loro_gokag: [ -4 -12   2  16 -18   4   7   4  20 -14   6 -62 -46  13 -13 -26   1 -11
  92  47 -12 -20  36 -12  47]
depaz_kino: [-18  -7 -11 -36 -40  38  14  16  -7 -59  23  -2 -32  -1 -19  24 -42  27
   5  25  10 -37  18  22 -37]
defak_lekip: [-18 -24  21  19 -12   3 -37  52 -17   8  47 -18   3   2 -21  -9 -26  -6
  27  10 -29 -29 -21  19   8]
depaz_kino: [  6 -42  26  13  23  41  -2 -10  14 -24  31 -14 -17  27 -43  16  13 -24
  35  -3  22  16  10  67  62]
defak_lekip: [-11 -12 -15 -20  21   1   7 -40 -11 -25  19  31 -18  11   2 -21  -2  24
 -52  -7 -11 -23  20  45  -7]
loro_gokag: [ 14  -4  23 -16   8 -25 -11  12 -35  -8  64 -37 -41 -19   9 -39 -32  26
 -28  52 -38 -62   6   7 -36]
vebo_sisu: [ 21 -13  22   5  23  19  14  -5   8   3  -5   3  16   6  -8  31  27 -32
   4 -17  34  31  -4  22  27]
depaz_kino: [ -1  -3   2 -32  11   1 -15  16   2   9   9  -3 -17  -2  19  -1 -27   5
 -18  21  -4   3 -14  -8 -50]
vebo_sisu: [ 30   1  45 -23 -18  21   7  -8   6   2  41 -43  -7 -36 -30  17 -36  41
 -16   9   4 -10 -34  -1 -40]
defak_lekip: [-14   3 -11 -16 -25  15  15  -3  25   5 -16 -20 -19  -2   3   4 -21   5
  40  15   0  -5  -1 -22 -22]
loro_gokag: [ 13 -32  59 -12   9   1 -14  14   7  37  48 -35  23 -19 -15 -21 -10  14
  -6  -6 -28 -19 -34   4   3]
vebo_sisu: [ -1   2  -5 -11  -3   0 -23  -1   8  -7   5  -7 -13   1  -8 -14 -18  26
  -7   9  -9  11  -3  -9 -12]
defak_lekip: [  9  24 -23 -11  12 -29 -16  14   9   6 -38 -15 -25   7  40 -21   6  -9
  16  40   0  29  20 -59 -15]
depaz_kino: [ 33  -7  36 -44  39 -11  20  14 -10  27  16 -18  -7 -17  46   4   2 -24
 -34  31   8 -11  -9 -12 -51]
loro_gokag: [  2  -5  14  16 -11  18 -12   3   7   2  12  -7  10  -3 -32  17  -9   6
  12 -16   6  14 -22  14  12]
depaz_kino: [ 11 -11  33   6  -4  -5  -2  23 -10  14  15  -3  44 -14  -9   3  15  -2
 -10 -22  -5  -9 -14  -4  20]
vebo_sisu: [ -6 -16  15  -3  -2  16 -36  44  -3   0  39 -29 -32   5 -14   7 -42  -7
  29  35  -7  -2 -22  14 -25]
defak_lekip: [ 28   8  34  25  -7 -13 -11  48 -12  18   5 -33  23 -17  -3  16  12 -25
  29  11   8  11 -15 -33  17]
defak_lekip: [-25 -35   6 -17  -4  18 -10  23 -20 -32  58  -8 -35  12 -13 -14 -32   7
   5  29 -23 -57  15  52  -8]
defak_lekip: [-55 -14 -39   0  -6  15  -1 -53  12   6   3  49  -2  17 -15 -20 -25  32
 -27 -44 -30 -23 -14  51 -13]
depaz_kino: [  4 -10 -11 -62  11 -17  12 -21   9 -41  -1 -16 -35   8  31 -61   9  39
 -22  43 -21 -28  66 -25   1]
defak_lekip: [-41 -30 -12  -1  20   8  16 -33  26  49  -4  11  -9  21  17 -22  -5 -26
  25 -16 -26 -21 -15  33  -3]
vebo_sisu: [ 23   7  13   0  -7  -6 -28 -24   3 -29  17  -8  10 -12 -40 -24   1  65
 -39 -15  -9  19   5  -7  27]
loro_gokag: [  4   7  10  -1   1 -13 -12  15 -35   8  27  24  23 -20   3   8 -16  14
 -60 -15 -10 -20 -27  12 -38]
loro_gokag: [ 15  21 -12  28   7 -18 -16 -20 -11 -19  20 -36 -65   3 -10 -23 -16  12
  18  48  -9  -4  17   4   3]
loro_gokag: [ 12   8  11  -5   6 -14 -12  59 -14  19 -17   4  28  -6  31  22  11 -36
   0   8  14  19 -12 -37 -18]
loro_gokag: [ 14  20  -2  19  -1  -1  14  -3 -19  -2  -9  19  14 -10  -1  33  10 -14
 -20 -15  24   9 -10   6  -8]
defak_lekip: [ 17  14  19   5 -15   8  23 -52  27  32 -16  -1  41 -28 -25  13   6  33
 -21 -52   7  21 -37 -14   0]
vebo_sisu: [-51  12 -41   9 -12 -20 -29  46 -10  44 -10  11 -24   8  42 -10 -48 -27
  30  27 -35 -24 -30 -22 -70]
loro_gokag: [  5 -23  20 -25  33   2  31 -47  40  48 -33  17  49   2  19 -14  43  -8
 -20 -50   1  24  -9  -6  25]
loro_gokag: [-10  -6  -9  -8 -13  21  10  -1  14 -18 -12   2  -4  10  -9  13   0  -2
  22  -2  14   6  11   5   9]
loro_gokag: [ 39  11  27  14  17 -16   1   0 -15   1  30 -50 -38 -14   0  -6  -3  -8
  11  45   3  -7   3  -4  -2]
depaz_kino: [ -3  57 -49  36 -22 -19  31  -4 -32  -4 -48  40   4 -11  26  43   7 -26
 -10  -9  28   0   1 -20 -35]
vebo_sisu: [  3  25 -14  22  17 -27 -29 -21  14  48 -26   8   7  -4  11 -16  -3   7
 -15 -16 -12  44 -34 -30 -16]
defak_lekip: [ 19 -28  41 -23  22   9  55 -47 -12   2  51 -17 -10 -17  -1 -11   6   6
 -34   2  -8 -64   8  52  -3]
vebo_sisu: [  3 -18  12 -48  10   7  -1  69  -2  -8 -24  20  38   8  40  24  23 -37
  -7   5  25  18  14 -29 -10]
depaz_kino: [  1  11   1  45  10   6  -9  -2  -1  37   3  -5 -12   0 -11  31 -15 -35
  26  -4  12  23 -44  20 -14]
defak_lekip: [  3 -17  23  36  32 -19  -1  26 -19  42  11  -1  21   7  18  -1  29 -62
  19  -5  -7  -9 -12  16  32]
depaz_kino: [  5 -26  37 -39   3   4 -17  14  12  14  49 -50 -27 -13  -2 -33 -38  29
   4  37 -33 -29 -14  -6 -32]
vebo_sisu: [ -9 -17   3  -3  23  41 -48  24  25  16   6   7 -17  22 -20  42 -35 -23
  17  -2  27  69 -50  31 -29]
vebo_sisu: [ 34  -4  30 -63  28 -19  -4  55  15  21 -32 -21  23  -8  61  -5  27 -25
  -7  33  15  34  12 -78 -23]
depaz_kino: [ -3  -8   4 -35 -11   0  20 -34  27   0   9 -42 -35  -8   4 -41 -18  37
  17  29 -26 -33  18 -18 -13]
depaz_kino: [ 18   9  22  43  -5 -29   2   7 -24  14  21 -28   9 -17  -8 -16  15  -7
  14   6 -18 -27   0  -9  32]
vebo_sisu: [ 18  12  -3 -31   7  20 -14 -58  43  -4 -17   3  -6  -6 -25   1 -16  60
 -41 -23  16  64 -20 -10 -22]
[  8  16  22  77 -20 -46  30  26 -32  54  -8 -22  52 -23  13  -6  45 -53
  51 -16 -22 -46  -6 -32  55] | loro_gokag
[  44   20    7   -3   23  -10   49  -66  -40  -45    9   43   21  -20
   -5   16   42   26 -106  -34   31  -13   29   39   11] | defak_lekip
[-35  13 -39  -7 -37   1  27 -23  -9 -19 -16  40  12  -4   2  -2 -11  29
 -24 -26 -13 -40  11   5 -22] | vebo_sisu
[ 32  10  26  13  -2  -6 -27  35 -10  -8   4 -12  26 -12 -17  16  12   2
  -6  -2  16  34  -9 -23  20] | defak_lekip
[  5 -41  17 -50  55  13  -7 -35  52  19 -13  -3  -2  26  15 -34  24   1
 -10  -7  -1  44  11   7  25] | depaz_kino
[ 34  -4  13 -12  38 -15 -24  29 -31 -42  19   3 -12  10  12  -6  24 -10
 -38  31  17  17  35   8  19] | defak_lekip
[-44   1 -50 -29 -23  14  -2   0   5 -32 -29  52   5  18   9   1 -14  22
 -20 -18  -2  -4  17   2 -24] | vebo_sisu
[ 15   2   7   7   8 -19  35 -17  -6   1  -7 -17  -3  -4  19 -18  33 -17
  13  13  -3 -26  32 -10  30] | vebo_sisu
[ 69  28  29  42  38 -21  53 -77  -8  10  11 -54 -46 -21  -3   2  35 -20
   7  29  26   2  16  12  29] | loro_gokag
[ 12   8   3  21   9  10  31  -9  24  34 -54   9  35   3  11  42  41 -53
  33 -32  41  48 -13 -17  26] | defak_lekip
[  8 -57  41 -93  12  35  17   5  22 -45  38 -24 -11   6  -1 -23  -2  32
 -20  25  -2 -29  40  18   3] | depaz_kino
[ 30  -6  40  22  25  -3  10 -28  20  49  -2 -19  33 -13 -12   3  29 -14
   3 -31   7  29 -30  -1  33] | loro_gokag
[-33  28 -31  50 -31 -36 -17  12 -17  42 -14  12  16  -9   9 -19 -16   0
  17 -15 -40 -25 -27 -28 -14] | defak_lekip
[-35 -24 -21 -27  -5   8   6 -13  34   1 -26  10   4  23  12 -32   8   7
  24 -10 -19  -5  24  -8  21] | loro_gokag
[ 25  -1  25  -4  18  11  48 -15  -1  22   0 -12  -1 -14  15  35  14 -39
   3   3  29  -7 -11  13 -16] | depaz_kino
[-11  -8  -6  -7 -14  -2   0  19 -13 -28  10   2  -4   5   0 -12   0   6
   4  12 -10 -28  26   3  11] | vebo_sisu
[ -7 -19   4 -37   8  19 -36  29  28  -1  -6  -3  -2  15   1  -1 -16   6
   8   9   4  40  -9 -14 -13] | loro_gokag
[ 10 -25  25  -5  23   8  -6   6   7   4   5   7  29   8  -7   1  27 -13
  -9 -21   8  19   0  15  37] | depaz_kino
[-10  -7 -16 -29  12  25   6 -11  20  -9 -21  25  -7  16   8  20  -3  -6
 -10  -8  23  28   1  13 -20] | depaz_kino
[-11  -1   6   6 -14   3 -19  43 -10  17  -6  29  52  -7  -2  25  -2 -10
 -13 -34   3  11 -32  -8 -10] | loro_gokag

tokivpap: [ -5  -2  10   6 -13  15   3 -11   2   7   2  -7   6  -7  16 -10  10  24
  -5  16  -9   1 -26 -17  23]
bezirravom: [ -3 -14  -4   1 -17  -2 -14   5  -9 -13  24  -1   0  -8   8 -13   0  -7
  21  -8   6  41  43  -1  -1]
tokivpap: [  2  -8  31 -26 -22  21 -26  16  -9   3  -7  19  21   8   2 -59   0 -22
  -2 -28  21  38  67  56  -3]
tokivpap: [ 54   0  23  -6   9  -6 -23  -6  -3 -27   8 -23 -21  37  -6  36 -47  26
  39 -45   8 -15  10 -20  -1]
kosaridur: [  6  -7 -21  32 -13  26  36 -26  26   4  -5 -14  24  -2   6  14  17  16
 -21  -6 -12 -14 -32 -54 -15]
tokivpap: [ -2   8  -2 -16  15  -2   0  15   5  15 -16  11  -4  -1 -12 -10   2 -26
 -17   0   7 -15   4  36 -19]
rekerbagif: [ 51  14  25   3  45 -19  -6  25  12   3  -2  24   4  -3 -20  40   9  -1
  16 -49 -16 -18   5  32 -21]
tokivpap: [ 43  -2 -16  54  23 -35   0  25  -1 -11  75  -5 -24 -53  32  81  30  39
  57   0 -48  27 -34 -59  -8]
kosaridur: [-45  -3 -36  -7  -4  -6  17 -20   3   4 -12 -14 -12  -1 -12  -9  -5 -19
 -20  42   9 -14 -15 -14   6]
nuzabkigut: [  5  -6  31 -20  -9  24 -11 -25  14  12  -9 -16   2  -1   1 -32   3  26
  -1   6  -2  -5 -16  -1  44]
bezirravom: [  8   7   0  -4 -21  10 -15  21 -28  -4   6 -10 -21  22  32  -6 -33   4
  -1   8  19  -2  -6  -1 -21]
nuzabkigut: [  0  16  21  24  -4   8  21 -13 -10  -9 -30  14  32  30   3  23  -2  34
 -22  -8 -10 -32 -43 -18  14]
golaruze: [-42  18 -32  15  -6 -26  12  22 -42 -11  -6  13 -12  17  15  22 -20 -14
 -18  40  10 -11 -20  -2 -20]
bezirravom: [ 33  12  36 -30  30  -6 -39  25   7  42  33 -16 -56 -51  29  -6  17  35
  27  44 -27 -11 -67  23  44]
kosaridur: [ 19  -7  28  23  -8   8   6 -21   3 -23  -3   9  38  16  -7  16   7  31
  14 -43 -12  12  14 -22  20]
tokivpap: [-49 -12 -21   9 -20  -2   9  11  -9   4   8  29  29 -29   3 -38  37 -36
 -14  17   1  52  47  24  -7]
golaruze: [ 13  -4  42 -43  32   2  -3 -60  41  -7 -55 -14  13  38 -74  -6 -20   8
   2 -40   6 -49  10  16  54]
golaruze: [-24   8 -35  26 -13 -17  12   9 -30 -14  17 -10 -21   6  28  33 -18  10
  -1  40   0  -5 -36 -42 -12]
rekerbagif: [-10   5 -24  -2  29 -24  12  -2  11   3  -7   1 -12  -7 -25  24   3 -20
  -4  10  -4 -22 -10   3 -10]
rekerbagif: [  3  11   1  -7  27 -15   7  -4   8   2 -21   5  -3  10 -25  21  -6  -6
  -7  -5  -2 -33 -15  11   0]
kosaridur: [ 22   2  27   3   5   5  -8   4   3   5   6   6   6  -9   8   2  13  22
  10 -12 -14   3 -11   5  16]
tokivpap: [-33 -18  -1   4 -38  10  -1 -18 -14 -21   1   4  28  10   2 -34   0  -5
   1  -3  13  44  50  -8  17]
rekerbagif: [  2 -12  14  -8 -12   7 -14  -9   2  -5  10  -4   5  -5   0 -21   3   6
  15  -8   2  26  26   3  20]
nuzabkigut: [-15  -2 -21 -16   4  -6  -3  -6   5  10   6 -22 -31 -11   0  -7  -8  -9
   0  35   5  -9 -17  -7   6]
nuzabkigut: [ 30  18  49  22 -12  24  -2  19 -18   8  -5  20  26   8  40   5  12  51
  -9 -12 -18  -8 -46   1  13]
nuzabkigut: [ -3  13   3  15  -1   0   9  16 -14   4  -7  17  11   3  14  10   6   6
 -15   5  -6  -9 -21   5 -10]
bezirravom: [-28   8 -22   4   1 -14  12  10 -16  -6 -15  15   4  13  -7   6  -8 -26
 -18  10  11  -7   8  12 -21]
bezirravom: [ 27 -17  -5  -9  -3  38  28 -60  53 -10 -47 -30  31  46 -51  -3 -22  -7
 -21 -62  19 -41  22 -33 -19]
rekerbagif: [ 12   9 -16  -4   3   5   4  18  -2   6 -10  -2 -11  16   3   5 -19 -20
 -16  -8  16 -21  -1  10 -44]
nuzabkigut: [  3  -3  25  -8  -9  17 -11  19   1  16   0  25  24 -17   9 -41  28 -10
  -8 -13  -1  29  30  43  -1]
kosaridur: [  1  -3  -2 -29  11  -5 -22  13   7  21  16 -11 -34 -28   3 -23   4 -14
  10  24   2   7   1  26   7]
kosaridur: [-51  -6 -15 -48   9 -32 -26  -5 -12  -1   1 -10 -40  -7 -25 -33 -19 -38
  12  46  21  13  33  38  32]
golaruze: [ 21   8  16 -24  26 -39 -48  40 -24  -1  42  -1 -56 -22  13  15 -15   1
  50  14  -4  19   8  34  13]
bezirravom: [  0  11  -1 -20  18 -10 -11  15  -1  19  -1  -4 -30 -10   2  -2  -5  -7
  -3  26   0 -20 -26  22   1]
golaruze: [ 13  -1  13 -23  20 -12 -22  10   6   7   9   0 -19 -14 -12  -7   1  -9
  19  -5  -1   6  17  30   9]
tokivpap: [-38   6 -36  -2  11 -13  27 -17   5  -1 -29  -3  -2  14 -27  10  -9 -26
 -28  23   9 -33 -15  -7 -10]
bezirravom: [-34   1 -36  -5 -23 -16  -9  30 -42 -19   5   9 -15  23  11 -12 -35 -46
  -5  12  36  24  52  21 -45]
golaruze: [ -3   5 -18  16  -5 -19  -8  21 -28  -9  32  -9 -31  -8  32  27 -13  12
  19  30  -4   9 -23 -25  -6]
rekerbagif: [ 26  -8  15  -6   6  -1 -17  10   8  -2  17   5   2 -12  -5  -5   8  -5
  23 -30  -2  25  37  17  -4]
golaruze: [  4   2  18 -29  21  -8 -15   7   9   9 -12  12  -2  -4 -25 -18   4 -21
   3 -13   5  -1  27  48   7]
rekerbagif: [-11  15   0  30  24 -24  22  -1  -3   2  -1  17  10 -17  -1  44  27  25
  -4  21 -33 -20 -55 -18  22]
kosaridur: [-83   2 -54 -22  -2 -24  16 -20 -13   0 -24 -13 -27   8 -22 -16 -20 -40
 -31  73  23 -22 -12   1  11]
golaruze: [ 59 -17  40 -32  21   7 -43   9  34  19  38 -11 -20 -44  -5 -23  22   7
  49 -34 -14  34  35  31  20]
nuzabkigut: [ -9   7  19  23  -4   6  22   5  -7 -10 -34  49  65  20 -16  -2  22 -10
 -27 -43  -3   7  32  28 -14]
nuzabkigut: [-35   7 -33  24  10 -24  38 -11  -6 -24 -34  25  33  29 -38  33  -4 -31
 -26 -15   7 -19  19  -4 -28]
bezirravom: [ 16 -18  24  15 -23   4 -26   8 -11 -11  52   0   5 -32  33 -11  22  31
  44  -8 -17  66  28 -15  29]
kosaridur: [ 17  -2 -34  -7  -1   6  -4  30   3  12  15 -10 -26  -6  12  -5 -13 -38
  -5  -5  19   3  21  10 -65]
rekerbagif: [  8  12  18  18  24 -17   8   2   1   0  -2  18  12 -10  -6  34  21  23
   5  -3 -27 -13 -32  -3  20]
[-50 -16 -28 -20 -14  -2   4 -36   7  -4  -6 -24 -12  -2 -18 -30  -8 -17
  -6  39  14   7  12 -15  29] | rekerbagif
[-20   5 -48  -2  35 -33  20   1  15   6  -5  -3 -24 -13 -31  30   2 -38
  -9  21  -1 -27 -10   0 -26] | rekerbagif
[ 59   0  34  -3   5   3 -26   1  -2 -16  17 -20 -19  21   9  27 -31  37
  39 -38  -1  -7  -3 -18   7] | tokivpap
[-12   2 -57  -2  -9  -5   8  27 -14  -6  -2  -5 -21  21   1   3 -34 -58
 -18   0  36  -4  36   7 -81] | kosaridur
[ 23  -4  41 -22 -22  28 -20 -24  -4 -13 -18 -20   3  43   1 -23 -38  30
   7 -26  18 -11   7  -5  28] | tokivpap
[ 38  14  20   4  -7  12 -32  63 -25  33  49   2 -38 -40  75  -8  13  26
  14  30 -15  19 -45  17 -15] | nuzabkigut
[ 20  -2  20  33 -38  38   5  25 -12   5  13  24  44  -6  46 -21  27  17
 -12 -27  -7  37  12  -1 -26] | golaruze
[-34   7 -59   7  10 -17  27   4   1   8  -5  -9 -23  -6  -5  20  -5 -32
 -26  42   6 -27 -28 -17 -35] | rekerbagif
[-43  -1 -16   2 -14   9  21 -18   2   9 -19   1  15  -4  -1 -22  15  -5
 -31  34   0  -6 -19  -7  15] | tokivpap
[ 11   2 -16  13  -3 -22 -22  37 -28  -2  56 -10 -44 -29  45  23  -5  12
  35  30  -9  28 -15 -17 -10] | golaruze
[-30  -3  -5   2 -16  12  13 -16   1   6 -12  -1  13  -2   3 -21  10   3
 -20  24   0   0 -14  -8  17] | tokivpap
[-11  18 -10  18  -3  -3  17  15 -22  -5 -20  16  10  25   9  20 -12  -3
 -26   4   6 -23 -22   0 -27] | kosaridur
[ 36 -13  36  25 -27  17 -20  -5  -8 -12  48 -14   5 -18  45   6  12  65
  44 -11 -24  42 -12 -46  39] | tokivpap
[-23   6  -8 -10   7   2   4  28   4  31  -8  29  11 -31   1 -35  36 -38
 -29  18  -1  11  11  53 -19] | tokivpap
[ 58  11  44  46  -6   8  -1  21 -21 -25   8  28  40  25  25  46   0  47
  19 -66 -18   8  -1 -16 -16] | nuzabkigut
[ -2  -3   2 -13   1 -14 -27  24 -13   6  33  -1 -28 -28  18 -13   4  -5
  25  21  -2  31  13  19  10] | bezirravom
[ 12  14  43 -53  45 -41 -47  22 -13  -1  -9  16 -33   7 -34  -2 -23 -16
  31 -11   8  -9  30  79  30] | golaruze
[  9 -25 -10  -1   8 -15   9 -57  27 -48 -12 -20  18  37 -65  29 -28  -8
  31 -61  12   2  66 -38  10] | nuzabkigut
[ 17  -6   3 -17   8   6 -16   8  16  20  19 -12 -22 -29   7 -17  11  -3
  12   8  -5   9  -2  11   2] | kosaridur
[ 43   5  53 -27   2  20 -24  -1   3  -4 -26   4  12  38 -13 -17 -26  10
   5 -53  15 -14  25  36   5] | rekerbagif
[ 14  -3  19   1   4  10  -2 -10  16  11   7  -5   5 -19   4  -3  20  24
   7   1 -18   1 -21  -8  26] | kosaridur
[  3   2 -28  21  17 -26  14  -9   2 -17  12 -13 -17   2  -9  54 -11   7
  15   4 -10 -17 -22 -42  -8] | tokivpap
[ 14 -24  -3  15 -44  23 -21  23 -11  -2  56  -4   3 -33  49 -35  18   2
  27  -8   1  79  50 -12 -16] | rekerbagif
[-18  -4 -36   6  10 -23  11   8  -1 -12   1  11   2   0 -23  14  -1 -41
  -1  -8   9  10  40   8 -34] | nuzabkigut
[ 44  -1  37 -11  30 -11 -21  10  16  -3   6  16   7  -7 -24  12  10   1
  30 -52 -11   9  35  33   5] | rekerbagif
[ 25 -12  50  10 -10  20   1 -23  13 -23 -23  28  69  26 -28 -12  14  13
   7 -81  -3  25  63  14  15] | nuzabkigut
[  2  -2  16  14 -24  36  14   9   4  11 -19  30  54   2  10 -36  29  -9
 -33 -31   2  18  25  24 -24] | golaruze
[-23   2  16   1  22 -22   9 -32   9  -5 -14   6  11  -7 -29  16  18  23
   6  16 -22 -14 -27  -8  61] | rekerbagif
[ -1   9  13  12  -3   7  11  -6  -6  -2 -17   7  16  15   5   9   0  20
 -14   0  -6 -18 -28  -9  10] | nuzabkigut
[  33   13  -42   21    3    3    8   59   -9   13   19    7  -20   -4
   32   26   -9  -35  -15  -13   11   -8   -1    6 -103] | rekerbagif
